Each row is followed by its class number.
[ -58 -366 -261  117  100   -7  -48  349   -2 -207 -424  -14 -177 -243
   10  800   21   10  379  131 -193  544 -534  -58  106  200 -486  310
 -226 -476   10  448  -28   11  357  409   75   28] => 7
[  83 -213 -291  151  177  -29  -50  501  -76   92 -427   89 -241 -152
   55  740  -33   66  425   89 -360  605 -483   37   47  408 -451   42
 -213 -482  -10  490 -101  -99  292  278   15  -89] => 4
[-385 -367  205  174  -71  115 -142 -274  -50   22 -224 -226 -264 -327
  148  343  118    0   19  292 -106  223 -235 -327   98  207   90  631
  223 -376  126  -74   35  -23  123  312 -145  357] => 3
[ -95 -382 -242  153  135  -76 -125  354    2 -307 -359  -57 -184 -229
  -44  682   11    5  384   42 -149  582 -480 -116  108  232 -518  333
 -292 -483  -15  444  -97  -54  341  312  110  -15] => 8
[-361 -148 -115  386  153 -150 -226 -287   57   57  186 -384 -260 -160
  186  291 -176    1  155  292  -77  378 -276  -89   92  120  -83  200
  245 -315  151  -99   36 -162  -42  -88   20  124] => 8
[  78 -265 -278  155  161   18  -29  448  -93  199 -456  204 -279 -135
   53  778   26  121  415  153 -406  609 -499   23  -25  447 -350  144
 -207 -472    1  453  -90  -38  315  278   48  -48] => 11
[ -20 -304 -201  187  133  -53  -28  397  -54 -183 -356  -65 -126 -195
   46  776  -50  -50  426   79 -177  575 -563   19  109  211 -523  224
 -198 -516   32  496  -52  -23  357  342   18  -79] => 10
[  32 -392 -321  219  127 -128 -120  238   97 -541 -333   -2 -264 -169
  -87  595 -105   86  358  120 -154  669 -416 -249   84  352 -550  175
 -254 -425  -87  457 -217  -73  273  283  202 -267] => 2
[-381 -209 -117  367  103 -126 -225 -279  119   29   68 -408 -335 -244
  112  300 -101  -10  126  290  -31  300 -283 -155  101  149 -140  338
  171 -273  174 -184  -12 -160    8  -39   73  130] => 9
[ -73 -267 -255  142  131  -60  -63  376  -32 -210 -432  -87 -139 -203
   50  740  -59  -18  437   76 -139  517 -503   52   40  122 -563  185
 -192 -506   60  514   40   -5  350  406   93  -47] => 6
[-357 -182  173  281   73    5 -158 -181 -135  155   -2 -218 -145 -162
  355  332  -51  -15  120  293 -213  324 -337 -142  101  160  122  344
  355 -475  147   51  -41   -9   34   40 -181  194] => 9
[-349 -145  297  225  128  -10 -192 -205 -208  197   44 -172 -108 -112
  424  374  -97  -16  216  275 -275  413 -352 -176   97  262  104  275
  405 -493  155  127    8   36   22   93 -151  185] => 4
[-291 -216  216  267   57   75 -101 -218 -171  216   -4 -170 -206 -157
  322  416   -6   36  192  369 -231  336 -406 -122  121  233  129  319
  342 -493  142   12  -75   15   73   33 -186  144] => 8
[   9 -309 -342  155  154 -203 -187  249   81 -463 -417 -105 -252 -265
 -124  582  -81   70  346   92 -134  645 -429 -237   64  291 -604  164
 -257 -412  -61  481  -86 -173  211  398  273 -189] => 10
[-311 -137   99  269   92  -29 -175 -182 -115  158   46 -324 -156 -178
  325  378  -98   -3  198  312 -196  382 -421  -80   85  117   64  220
  319 -475  170   36   -5  -42    7   38 -143  128] => 10
[  78 -300 -245  201  216  -70  -37  463  -99  -42 -381   45 -211 -131
   86  731  -24   59  444   47 -317  605 -511  -14   83  393 -486  154
 -268 -504  -20  484 -119  -62  334  203   67 -153] => 6
[  87 -283 -220  213  207  -57  -42  458 -115    6 -407  123 -236 -135
  109  786  -47   60  442   65 -335  644 -548    8  112  447 -486  115
 -226 -481  -35  475 -131  -41  304  187   43 -126] => 1
[-432 -350  211  161    8  122 -140 -171  -67   70 -175 -156 -286 -284
  210  324  154   65   38  265 -152  273 -241 -388  137  305   62  642
  167 -427  102  -32 -119   22  175  219 -168  328] => 1
[ -18 -324 -319  139  130 -138 -141  236   62 -486 -381  -72 -230 -212
  -84  562  -91   60  345  109 -161  640 -428 -238   58  335 -537  169
 -253 -433  -67  482 -131  -93  246  393  233 -161] => 2
[-370 -139  -96  384  142 -175 -251 -224   44   38  112 -502 -222 -223
  179  338 -187  -40  190  212  -22  339 -348  -87  138   67 -234  251
  219 -347  177  -74   78 -187  -11   24   32   53] => 10
[   7 -291 -209  228  253  -93  -81  531  -96   -7 -353  125 -239  -61
  125  713  -34   67  414    2 -365  677 -469  -84   91  493 -527  209
 -285 -472  -41  467 -167  -35  345  157   56 -115] => 8
[ -84 -368 -208  147  131  -53  -75  417  -56 -261 -380  -29 -160 -200
   -2  743   23  -28  413   21 -174  569 -505  -34  107  238 -467  341
 -283 -508    4  472  -78   -9  368  311  104   10] => 5
[-453 -351  109  209  -41   69 -195 -311   39  -34 -110 -273 -284 -314
  117  372   75   46   73  314  -51  302 -303 -303   54   77   43  626
  214 -401  136  -88  -21  -26  135  246  -21  309] => 5
[-369 -129  199  241  101   -9 -193 -174 -176  304   34 -234 -115 -101
  389  355  -72   18  154  282 -248  340 -384  -67   51  191  136  328
  336 -532  184   44  -51  -53   31   -3 -185  220] => 11
[-375 -265  -10  313  133  -89 -296 -390   56  -47   59 -283 -325 -312
   98  214  -35   -5  139  268  -43  343 -190 -295  175  286 -140  345
  195 -241   86 -103   30 -159  -17   40   96  204] => 11
[-404 -397  251  187  -27   75 -202 -317  -64  -54 -127 -194 -227 -316
  170  248  141   16   26  244  -93  306 -222 -379   91  231  135  665
  208 -420   71  -12  -56  -41  119  190 -134  305] => 10
[-448 -320  212  225  -16   67 -164 -186  -13   18  -99 -292 -247 -230
  265  462    6   19   89  237 -106  360 -305 -374   66  139  -64  658
  172 -416  154  -58  -11   82  188  296  -87  239] => 4
[-458 -381  291  162  -29  112 -154 -233  -46  -42  -86 -237 -275 -258
  256  383   90   46   58  245 -112  379 -282 -419   86  235   63  669
  138 -444   99  -70 -108   90  178  245 -139  353] => 3
[-392 -175  234  210   22   36 -216 -285 -199  293   22 -156 -157 -212
  343  332    5   23  129  315 -249  411 -386 -157   35  141  276  378
  388 -498  164   72  -13   30  -28  110 -155  259] => 7
[  59 -278 -188  174  233   -6   42  505 -140   72 -396  156 -230  -54
  158  771   -5   56  408   65 -407  596 -471  -14   82  529 -418   94
 -231 -495  -49  495  -92   10  357  257  -25  -35] => 10
[-411 -341  -61  389  143 -117 -220 -320  100  -87   73 -276 -301 -238
  124  309  -73    3   86  277  -11  334 -251 -317  162  187 -129  457
  165 -240  134 -125   22  -23   52   41   79  153] => 2
[-314 -247  -64  338  106  -95 -216 -235   34   60   49 -361 -268 -294
  179  409  -96   -9  215  294  -45  405 -395 -170  139  118 -126  329
  208 -319  141  -77    8  -57   45   16    7   58] => 3
[-339 -219    1  337  146  -75 -191 -260   47   65   57 -321 -227 -207
  220  351 -123  -43  202  292  -90  348 -294 -139  160  228 -206  245
  260 -321  105  -83   -3 -170   79  -32  -74  166] => 11
[-443 -387  312  183  -29  167  -58 -146  -87   41 -220 -182 -266 -223
  295  476  112   25   50  261 -182  282 -279 -406   86  275   52  731
  148 -443  130  -60  -54  200  246  353 -127  352] => 5
[-403 -397  359  178  -37  102 -199 -248  -89  -12 -114 -131 -281 -254
  252  372   98   45   95  222 -167  462 -271 -450   45  297   81  691
  189 -415   86  -11  -57   85  159  268 -115  294] => 3
[-307 -265  165  297   68   52 -134 -151 -151  191  -10 -105 -203 -185
  315  378   10  -11  167  294 -219  343 -351 -171  148  261  125  392
  286 -438  135   20  -97   60   91  -22 -189  149] => 11
[ -38 -341 -258  179  170 -120 -105  271   80 -498 -346  -59 -222 -176
  -26  586 -125   56  354   60 -177  653 -362 -285   94  367 -629  190
 -276 -443  -66  497 -166  -28  283  430  190 -166] => 7
[ -10 -290 -281  181  136 -130  -75  273   66 -511 -372  -91 -240 -148
    0  604 -206   39  345   88 -174  665 -439 -215  102  319 -587  115
 -235 -429  -93  497 -167  -38  271  399  209 -179] => 5
[-101 -274 -266  129  125  -58  -99  402   -3 -212 -378 -113 -157 -211
   -6  738  -33  -20  358   51 -157  554 -505  -38   79  151 -545  274
 -257 -490   39  464  -27  -46  334  405   91   66] => 6
[  43 -155 -231  203  227  -85   -6  501 -123   99 -349  -16 -137  -71
  215  784 -128  -10  463   41 -358  620 -567  127   71  344 -512    3
 -150 -534   22  533   10  -64  279  294   15  -99] => 0
[-349 -223  264  217   14  100 -154 -170 -184  255   -4 -123 -195 -245
  377  358   48  -10  146  263 -223  422 -355 -232  126  249  174  390
  315 -491  102   79 -113   64   66   93 -248  169] => 11
[  39 -309 -248  200  195   -2   -2  511  -72   86 -443  114 -258 -124
  100  805    6   95  420   78 -366  591 -518  -35   48  459 -486  231
 -271 -492   -5  439 -107   24  380  300   54 -115] => 8
[-358 -217 -140  401  181 -242 -276 -302  141 -100   67 -483 -210 -201
  128  380 -224  -23  179  267   13  329 -368 -127   85   35 -303  341
  196 -297  184  -79  115 -150   45   28  178  102] => 6
[-428 -361   95  248  -27   50 -148 -224   62  -74 -154 -334 -307 -264
  145  432   15   50   49  310  -58  237 -261 -338   76  126  -86  661
  135 -363  168 -157  -25   19  167  264  -38  264] => 9
[ -55 -396 -312   86  159  -45 -133  329   23 -323 -397   29 -180 -264
  -93  701   35   28  412   94 -177  596 -434 -136  112  272 -549  283
 -277 -430  -38  483  -10  -72  321  396  173    5] => 5
[-335 -137  205  251   57   39 -142 -163 -190  274    0 -216 -155 -146
  382  413  -52  -10  195  317 -244  349 -415  -70   76  148  154  297
  380 -513  175   45  -35   10   46   29 -196  207] => 11
[-320 -173  235  236   90    7 -194 -172 -169  240   10 -145 -145 -139
  358  291  -37   13  156  280 -274  425 -350 -146   71  249  170  270
  380 -493  116  111  -67  -57   25   21 -238  204] => 3
[  14 -361 -204  162  154  -66  -67  367   28 -417 -413   31 -272 -172
   20  638  -57   72  341   71 -207  628 -387 -304  147  453 -578  216
 -287 -450  -98  486 -242    5  330  363  111 -186] => 11
[-246 -141   95  273   35   21 -174 -212 -162  326  -42 -220 -178 -266
  274  335  -12  -13  206  347 -214  276 -384    9  107  167  178  259
  406 -450  206   10  -25 -150  -13  -26 -190   76] => 4
[-292 -193  256  312   78   -4 -146  -73 -224  331   14  -98 -167 -124
  415  504  -81   16  307  284 -302  505 -470  -93   51  233   90  342
  386 -500  180   82  -76   51   85  -20 -184    7] => 9
[  13 -317 -267  173  131  -74  -57  310   49 -324 -397  -16 -262 -200
   19  674  -86   60  373  111 -210  649 -422 -193   91  372 -557  155
 -236 -450  -54  453 -183  -45  287  371  134 -166] => 0
[-369 -399  181  186  -21   79 -143 -180  -73  -12 -196 -222 -275 -288
  154  373  100   14  101  263 -116  261 -197 -388  116  237   11  709
  146 -379  136  -85  -71   50  171  201 -116  255] => 0
[-315 -147  114  279   20   55 -159 -236 -174  373   36 -190 -178 -230
  324  386  -26   11  178  316 -212  362 -386   -9   74  155  192  303
  389 -470  179  -11  -10  -84  -20  -24 -212  143] => 1
[  -4 -334 -264  173  158 -118  -93  334   54 -469 -368  -34 -203 -144
   12  609 -113   45  357   76 -191  643 -420 -260  107  393 -573  200
 -250 -443  -84  520 -163  -21  326  360  163 -231] => 4
[ -48 -337 -289  126  131  -98  -89  269   54 -408 -407  -35 -232 -191
  -38  630  -95   84  356  130 -195  619 -398 -260   65  325 -552  234
 -252 -455  -30  476 -142  -26  279  452  215 -139] => 0
[-348 -184 -106  448  214 -197 -199 -343   59  -78  127 -389 -252 -211
  150  275 -199  -39  186  275    3  283 -228 -110  189  179 -174  250
  273 -232  198  -93  100 -167  -54  -42  109   54] => 1
[  65 -286 -260  162  163 -126  -63  398   -2 -424 -415  -65 -192 -173
   39  683 -146    7  374   55 -198  600 -463 -153  174  356 -626   95
 -232 -478  -80  549 -171  -43  289  354   93 -216] => 10
[-384 -376  202  150  -61   92 -228 -293  -27   -8 -123 -240 -276 -335
  148  384   88   56   90  270  -84  348 -307 -398   91  173   21  605
  188 -420   79  -41  -12   10  123  290  -81  244] => 4
[  39 -299 -300  188  146 -160 -135  266   96 -468 -372 -118 -246 -219
  -37  646 -115   39  360   98 -142  623 -425 -200   97  327 -616  109
 -259 -440  -55  477 -145  -96  250  368  223 -235] => 4
[-361 -215   16  392  177 -122 -159 -177    0  -10  102 -409 -213 -136
  251  386 -167  -44  219  220  -86  323 -339 -127  165  186 -210  296
  196 -375  161  -64   16  -56   91  -12  -15   96] => 10
[  94 -277 -238  204  178  -26   -4  499 -104  122 -415  161 -262 -119
   85  778  -13   78  444   83 -381  618 -513   28   52  451 -437  113
 -199 -484    1  488 -126  -53  342  243    4 -155] => 6
[-339 -286  -69  398  169 -171 -242 -293   64  -86   66 -345 -299 -237
   98  251  -85   -8  157  262  -22  274 -240 -207  188  258 -175  376
  177 -264  158 -134  -21 -165   23  -75   88   62] => 2
[  41 -236 -179  193  252  -44   -2  542 -154  146 -383  114 -163  -33
  204  777  -72   47  423   27 -413  593 -484   11   47  452 -459  157
 -219 -535   23  540 -124   37  362  259  -17 -101] => 6
[-382 -406  209  246  -19   95  -97 -158  -40   -5 -188 -169 -303 -233
  181  411   87   39   76  259 -142  288 -244 -357   93  243   14  700
  156 -385  123  -91  -80   74  213  198 -127  299] => 7
[  32 -303 -227  235  193  -10   23  472  -81   68 -388  104 -240  -72
  134  837  -45   92  449  110 -363  606 -554    0   37  404 -452  199
 -217 -497   43  436  -82   38  371  298   52 -152] => 3
[  26 -320 -199  195  187   24    9  491 -111   73 -404  166 -248 -129
  123  796   14   92  455   90 -371  623 -504  -56   89  469 -473  234
 -226 -492   14  452 -136   10  378  268   -3 -153] => 1
[  36 -272 -320  240  170 -190 -120  336   93 -440 -301 -101 -246 -147
  -10  603 -160   50  351   57 -172  683 -391 -186   95  320 -640   63
 -248 -451  -62  470 -219 -133  233  268  132 -266] => 7
[-298 -191  170  280   19    9 -125 -196 -161  201  -21 -278 -164 -181
  334  401  -63  -32  175  318 -191  318 -411  -44  115  122  133  309
  348 -480  186  -21  -36  -54   23    1 -213  155] => 0
[  82 -273 -235  196  178   19   75  541 -133  174 -455  120 -235 -122
  142  899  -34   68  495  144 -394  567 -586   93   55  391 -442  117
 -196 -517   38  448 -103   29  376  275  -12 -128] => 9
[-338 -141  148  240   43  113  -84  -90 -149  364   69 -168 -188 -152
  428  550  -75   15  248  332 -264  465 -411 -118  111  171   63  216
  369 -493  133   21  -85   69   93   44 -282  116] => 4
[ -76 -345 -204  148  130  -12  -22  390  -13 -287 -335  -27 -159 -146
   66  754  -22  -17  379   80 -196  581 -493  -76  105  239 -486  236
 -260 -511  -20  472  -71   31  374  342   39   38] => 11
[-477 -344  260  167  -59  181  -75  -92  -80   96 -171 -237 -256 -225
  294  436  142   40   23  245 -172  289 -358 -383   89  199   93  648
  143 -533   89  -27 -114  175  246  312 -212  371] => 3
[-373 -231 -115  402  120 -151 -220 -261   95  -34   94 -461 -270 -231
  137  388 -153  -15  172  266    8  330 -368 -124  117   37 -185  349
  164 -309  188 -135   40  -97   48   -6   89  103] => 6
[-366 -149  -14  382  215 -172 -208 -223    3  -25   56 -395 -219 -194
  229  300 -145  -84  181  242  -66  262 -272 -103  199  223 -161  286
  272 -275  192  -42  106 -108    1   11   58  154] => 8
[-449 -259  232  159  -27   56 -258 -240  -48  135  -68 -243 -227 -270
  254  361   33   43   95  233 -163  481 -315 -370  -27  121   26  572
  245 -453  119   27  -21   -6  116  292 -114  289] => 6
[-375 -200  -64  363  127 -131 -286 -286   41    5   92 -373 -281 -286
  129  193  -59  -17  124  237  -46  376 -262 -169   90  160  -23  313
  184 -286  119  -89   36 -155  -47  -37   61  189] => 9
[-475 -369  251  174  -30   72 -208 -176  -86   26 -148 -216 -262 -268
  194  374  124   73   54  224 -131  349 -332 -389   42  165  104  754
  124 -475  140  -32  -87   80  165  247  -73  331] => 10
[-328 -109  136  317   94   17  -90  -63 -193  309   72 -223 -131 -101
  447  424 -101  -16  190  276 -270  363 -375  -67  151  205   74  250
  369 -501  182   28  -79   24   28  -35 -264   55] => 7
[  53 -234 -247  103  190  -53  -97  421 -100   39 -430   88 -202 -179
   66  646   18   72  368   83 -365  618 -466  -22   34  425 -388  110
 -219 -488  -35  526  -67  -96  244  315   47   -8] => 7
[  53 -302 -335  183  194  -74  -46  476  -33   17 -421   74 -266 -137
   18  803  -34  100  421  106 -319  608 -543    2   54  396 -513  147
 -288 -457    7  427  -75  -54  322  295  122 -136] => 5
[-288 -144  176  191   63   56 -169 -189 -180  338  -13 -174 -189 -215
  323  365  -23   27  213  329 -268  390 -363  -95   83  222  145  223
  390 -482  136   48  -50  -86    6   50 -251  180] => 8
[-342 -235 -100  386  157 -203 -287 -245   64  -48   55 -415 -271 -267
  106  298 -133  -28  165  234   -4  370 -333 -159  144   84 -166  344
  155 -274  145  -77   36 -138   -6  -33  121   95] => 5
[-304 -180 -154  398  169 -214 -281 -321  128  -58  112 -421 -269 -229
   98  286 -206  -11  197  302  -22  348 -301 -123  130  139 -233  179
  235 -260  167  -93   66 -232  -33  -28  113   26] => 4
[ -71 -331 -159  173  163  -35  -51  373  -36 -257 -332   -6 -133 -156
   84  743  -55  -28  442   79 -227  605 -485  -79  118  260 -514  234
 -156 -488   12  508  -57   40  353  363   31  -26] => 7
